Below are the code and all the weights of a small trained network. Each question names an input and a target symbol and asks about switching units off, where a switched-off unit gives its printed mean instead of its output.

import numpy as np


def w(rows, s, z=0):
    codes = np.array(rows[::2]) - 128.0
    scale = np.full(codes.shape[1], s)
    scale[-1] = z or s
    return codes * scale


def f(y):
    return y / 2 * (1 + np.tanh(0.7978845608 * (y + 0.044715 * y**3)))


def softmax(a):
    e = np.exp(a - a.max(-1, keepdims=True))
    return e / e.sum(-1, keepdims=True)


def log_softmax(a):
    a = a - a.max(-1, keepdims=True)
    return a - np.log(np.exp(a).sum(-1, keepdims=True))


def net(x, mask):
    ids = ['ΓΦΨαβεζηξπω'.index(c) for c in x.split()]
    T = len(ids)
    res = E[ids] + P[:T]
    u = 0
    for l in range(2):
        q, k, v = (res @ M[l].T for M in (Q, K, V))
        z = softmax(np.where(np.tri(T) > 0, q @ k.T / 2**0.5, -1e9)) @ v
        res = res + np.where(mask[u], z, O[l][:, -1]) @ O[l][:, :-1]
        u += 1
        y = f(res @ A[l][:, :-1].T + A[l][:, -1])
        res = res + np.where(mask[u : u + 12], y, B[l][:, -1]) @ B[l][:, :-1]
        u += 12
    return log_softmax(res[-1] @ U[:, :-1].T + U[:, -1])


Q, K, V, O, A, B = {}, {}, {}, {}, {}, {}
E = w([
[132,181,183,206,159,119,150,156,127,94,122,160],'Γ',
[114,161,97,184,104,131,80,104,111,163,170,112],'Φ',
[75,106,93,192,108,37,124,154,148,153,116,66],'Ψ',
[53,196,85,81,118,104,111,92,253,145,209,95],'α',
[153,106,124,162,90,162,167,104,144,171,142,153],'β',
[45,104,160,110,105,213,140,120,134,124,83,138],'ε',
[132,88,124,178,144,138,74,172,177,118,156,149],'ζ',
[120,14,182,91,70,46,158,55,82,117,102,82],'η',
[215,122,136,112,189,141,102,146,164,136,191,154],'ξ',
[109,173,125,70,97,132,129,221,179,149,67,108],'π',
[182,165,84,51,168,183,115,132,136,187,169,124],'ω',
],0.017)
P = w([
[87,112,191,157,94,144,171,187,85,133,239,114],'0',
[116,95,253,140,136,163,114,98,117,182,146,63],'1',
[142,114,140,169,75,171,138,119,108,110,199,95],'2',
[126,116,229,143,135,154,103,91,138,188,117,93],'3',
[145,130,116,161,82,166,137,108,127,103,174,121],'4',
[125,130,194,136,143,138,85,92,149,190,99,121],'5',
[151,145,90,157,102,157,126,110,134,93,138,144],'6',
[135,140,171,136,156,124,81,96,164,188,73,151],'7',
[169,150,55,143,106,161,109,90,164,92,125,160],'8',
[141,146,136,123,169,110,57,88,181,201,65,173],'9',
[165,167,55,143,125,155,119,105,165,67,77,202],'10',
[117,152,105,117,173,109,25,84,175,198,40,193],'11',
],0.011)
Q[0] = w([
[118,112,72,129,94,171,156,142,113,44,178,168],'0.h0',
[139,139,147,207,118,255,93,126,228,175,113,157],'0.h0',
],0.033)
K[0] = w([
[101,169,152,116,62,50,168,150,183,88,165,2],'0.h0',
[137,101,46,56,117,34,126,110,192,113,17,162],'0.h0',
],0.025)
V[0] = w([
[172,2,82,183,159,225,185,151,88,194,92,194],'0.h0',
[120,191,118,120,117,196,85,204,143,124,89,95],'0.h0',
],0.0085)
O[0] = w([
[113,114,153,110,69,79,141,129,128,154,180,210,4],'0.h0',
[126,130,132,135,161,139,254,142,149,180,136,155,160],'0.h0',
],0.0096,0.0029)
A[0] = w([
[154,119,193,99,137,157,134,43,142,108,65,143,56],'0.n0',
[132,93,170,148,132,138,96,42,114,200,45,112,98],'0.n1',
[93,123,60,49,3,133,177,154,67,117,154,156,59],'0.n2',
[200,161,118,107,101,141,120,117,161,179,71,163,130],'0.n3',
[153,145,62,9,79,102,165,210,60,148,147,100,2],'0.n4',
[133,102,112,43,131,127,146,96,94,155,60,88,194],'0.n5',
[147,146,92,170,171,98,161,60,97,55,207,164,105],'0.n6',
[111,134,140,216,123,65,132,99,128,54,71,146,105],'0.n7',
[106,88,108,138,130,104,149,55,230,100,137,133,125],'0.n8',
[174,149,179,139,110,99,148,47,76,166,36,113,75],'0.n9',
[142,117,101,124,78,134,143,68,70,2,144,150,2],'0.n10',
[163,138,132,93,105,199,121,236,113,112,179,101,84],'0.n11',
],0.009,0.0022)
B[0] = w([
[124,133,64,120,141,92,83,131,121,151,185,101,171],'0.n0',
[136,168,159,154,165,90,147,162,112,110,115,112,252],'0.n1',
[173,182,131,182,121,166,99,50,159,81,117,101,145],'0.n2',
[89,139,136,105,128,117,99,117,128,117,101,138,204],'0.n3',
[175,128,136,125,170,1,172,125,184,114,105,107,132],'0.n4',
[140,157,135,143,76,109,113,155,137,114,132,156,170],'0.n5',
[98,123,101,94,110,122,141,218,72,152,124,139,152],'0.n6',
[132,120,109,134,112,99,122,96,105,155,127,112,196],'0.n7',
[119,133,148,171,137,125,118,156,54,111,95,119,246],'0.n8',
[65,154,134,120,118,198,102,131,137,105,134,73,172],'0.n9',
[204,110,155,153,103,76,135,154,101,101,73,134,159],'0.n10',
[139,157,127,142,115,136,163,133,98,116,129,101,197],'0.n11',
],0.014,0.0042)
Q[1] = w([
[39,177,249,193,204,138,67,176,183,238,139,94],'1.h0',
[73,236,68,222,100,149,113,158,120,159,95,154],'1.h0',
],0.018)
K[1] = w([
[188,168,56,44,178,167,72,167,197,129,39,247],'1.h0',
[40,116,39,247,189,85,90,88,91,117,73,209],'1.h0',
],0.016)
V[1] = w([
[202,116,136,67,218,169,103,100,31,123,212,175],'1.h0',
[149,212,141,5,73,123,157,110,124,148,75,102],'1.h0',
],0.013)
O[1] = w([
[92,194,76,150,170,149,21,157,124,98,40,254,8],'1.h0',
[219,229,157,136,83,222,101,184,123,134,157,85,2],'1.h0',
],0.0085,0.0083)
A[1] = w([
[217,144,184,87,174,102,160,85,108,135,134,97,102],'1.n0',
[181,150,70,106,119,166,224,150,115,135,122,112,104],'1.n1',
[188,164,164,213,157,117,121,200,182,129,84,65,109],'1.n2',
[121,149,95,143,199,209,252,98,172,123,114,161,22],'1.n3',
[65,133,155,102,231,162,163,93,98,235,123,135,1],'1.n4',
[143,87,101,58,164,73,143,65,72,111,110,120,119],'1.n5',
[105,113,74,119,10,76,141,165,163,33,166,173,21],'1.n6',
[127,85,103,19,171,232,200,174,107,134,210,231,44],'1.n7',
[204,171,73,114,155,143,248,100,48,66,176,224,104],'1.n8',
[107,110,230,73,117,106,129,151,106,229,165,209,207],'1.n9',
[105,140,2,100,41,187,90,137,82,163,230,161,97],'1.n10',
[132,153,236,91,147,109,35,120,93,181,77,112,108],'1.n11',
],0.0096,0.003)
B[1] = w([
[64,148,98,166,157,126,71,172,128,197,86,147,242],'1.n0',
[159,28,141,176,139,99,108,112,124,39,144,139,205],'1.n1',
[119,156,128,46,127,134,117,106,163,105,115,173,251],'1.n2',
[111,192,43,120,23,118,120,85,93,166,52,130,172],'1.n3',
[217,37,156,128,171,126,109,167,160,92,44,154,209],'1.n4',
[137,173,151,71,120,170,101,145,151,95,207,122,237],'1.n5',
[174,102,142,210,204,173,92,159,148,130,90,173,161],'1.n6',
[118,214,118,115,44,124,126,131,250,107,167,118,144],'1.n7',
[131,118,165,94,161,144,177,114,142,180,134,83,144],'1.n8',
[112,227,81,128,107,156,140,100,8,133,104,152,216],'1.n9',
[137,111,174,48,156,110,130,99,115,55,78,179,145],'1.n10',
[143,73,113,162,115,133,204,128,168,130,202,108,205],'1.n11',
],0.012,0.013)
U = w([
[141,114,12,161,189,212,125,124,103,31,114,33,75],'Γ',
[201,84,173,205,185,174,169,92,189,125,108,111,64],'Φ',
[151,57,123,144,76,83,195,183,195,153,81,145,116],'Ψ',
[99,134,142,122,226,142,130,121,182,251,103,103,155],'α',
[117,110,127,157,41,142,98,63,70,172,162,147,118],'β',
[171,125,97,164,150,183,214,254,41,166,109,77,255],'ε',
[121,44,191,58,128,101,73,73,58,114,114,180,109],'ζ',
[109,42,117,128,107,109,145,122,145,131,227,111,162],'η',
[100,98,19,247,138,155,139,221,155,88,165,182,76],'ξ',
[147,94,170,154,40,161,3,204,107,144,113,108,159],'π',
[152,159,148,111,100,180,136,170,138,102,156,137,125],'ω',
],0.0043,0.0036)

Each question gives the input, a string of symbols that net reads in full, and the target symbol t.
The units are the heads (2 rows each of Q, K, V and O) and the neurons (one row each of A and B). Each row of codes is followed by its name. A weight is (code - 128) times the scale printed after its matrix; where a second scale follows, it is the last column's (O, A, B and U).
mask holds one flag per unit, layer by layer, with each layer's heads first. A switched-off unit (its flag False) gives its mean, the last column of its rows in O or B, instead of its output. The means were averaged over made-up inputs and are rounded, as every weight is.
A unit's drop is (log p(t) with every unit on - log p(t) with that unit switched off) / (log p(t) with every unit on - log p(t) with every unit switched off).
The circuit of an input: a set's keep is (log p(t) with only the set's units on - log p(t) with every unit switched off) / (log p(t) with every unit on - log p(t) with every unit switched off). Starting from the 12 units with the biggest drops (on a tie, the unit counted first), units are removed one at a time, each time the one whose removal leaves the highest keep (on an exact tie, the one counted first), for as long as the keep stays at least 0.8.
units of the circuit, in order: the units of the circuit, biggest drop first
unit that matters most: the unit with the biggest drop
k most important neurons: the k neurons with the biggest drops, biggest first
top k neurons in layer l: the k neurons of layer l with the biggest drops, biggest first
drop of u: that unit's drop, to one decimal
input Φ Φ η ε, target η: 2 most important neurons => [1.n11 0.n0]
input ξ η ε ω ξ Γ Φ ε Φ, target π: units of the circuit, in order => [0.h0 0.n10]
input ζ Ψ ζ ζ Γ ε, target ζ: 4 most important neurons => [0.n9 0.n1 0.n7 1.n4]
input Φ ζ η ζ Γ α ζ ξ ξ, target Γ: units of the circuit, in order => [0.h0]
input η Φ η, target π: units of the circuit, in order => [0.n10 1.n0 1.h0 0.n5]
input α ζ ξ Φ, target ξ: units of the circuit, in order => [1.h0 1.n11]
input β η ξ η β β ζ Φ α Γ, target α: top 2 neurons in layer 1 => [1.n1 1.n0]
input β ζ ζ Φ α Ψ ζ η ξ π, target π: units of the circuit, in order => [1.h0 1.n1 1.n0]
input ε ω π Γ η, target π: top 2 neurons in layer 0 => [0.n10 0.n9]
input Φ ζ ω α η ζ ξ ζ, target ξ: 3 most important neurons => [0.n8 0.n6 1.n11]
input α ζ Φ ω η ζ α ζ Ψ ζ α ε, target ζ: 2 most important neurons => [0.n3 0.n1]
input Γ Γ β ζ α Φ ε Φ, target ε: 2 most important neurons => [1.n9 1.n2]
input ζ Φ ζ β Φ, target ζ: top 3 neurons in layer 0 => [0.n6 0.n1 0.n4]
input Φ Γ Γ ω ω ζ ζ α, target ζ: unit that matters most => 0.n8
input ζ ε α ζ η ξ ω η, target ω: top 2 neurons in layer 0 => [0.n1 0.n9]
input ξ ζ ε Φ ε ξ α Γ, target ξ: 2 most important neurons => [0.n3 1.n11]
input ζ ξ Φ Γ ω ξ α β Ψ, target η: 2 most important neurons => [1.n5 1.n9]
input Φ Γ β, target Φ: 2 most important neurons => [0.n2 1.n6]
input Ψ Γ α β Φ Γ ζ Φ π ζ, target π: 4 most important neurons => [1.n1 1.n0 0.n3 0.n5]
input ω ε ζ Φ β α ζ π α Φ, target π: 2 most important neurons => [1.n1 1.n0]
input ω η ζ α Γ, target Γ: units of the circuit, in order => [0.h0]
input ε Γ ξ π ζ Ψ Φ η, target η: 2 most important neurons => [0.n9 1.n11]
input Γ Φ ζ ξ ζ ζ ξ, target ω: 2 most important neurons => [1.n7 0.n6]
input β ε Γ ε ξ α Φ π ξ π π β, target π: 2 most important neurons => [1.n1 1.n0]
input ζ α π π Φ Γ ζ ε ε ω ζ Φ, target ω: 2 most important neurons => [0.n3 1.n2]
input ω ζ β ζ ζ Φ Φ ε, target ε: top 2 neurons in layer 1 => [1.n9 1.n2]
input π Ψ Φ α Ψ ξ β ξ π ε Φ, target Ψ: unit that matters most => 0.h0
input α π α β Ψ, target η: drop of 1.n9 => 0.2
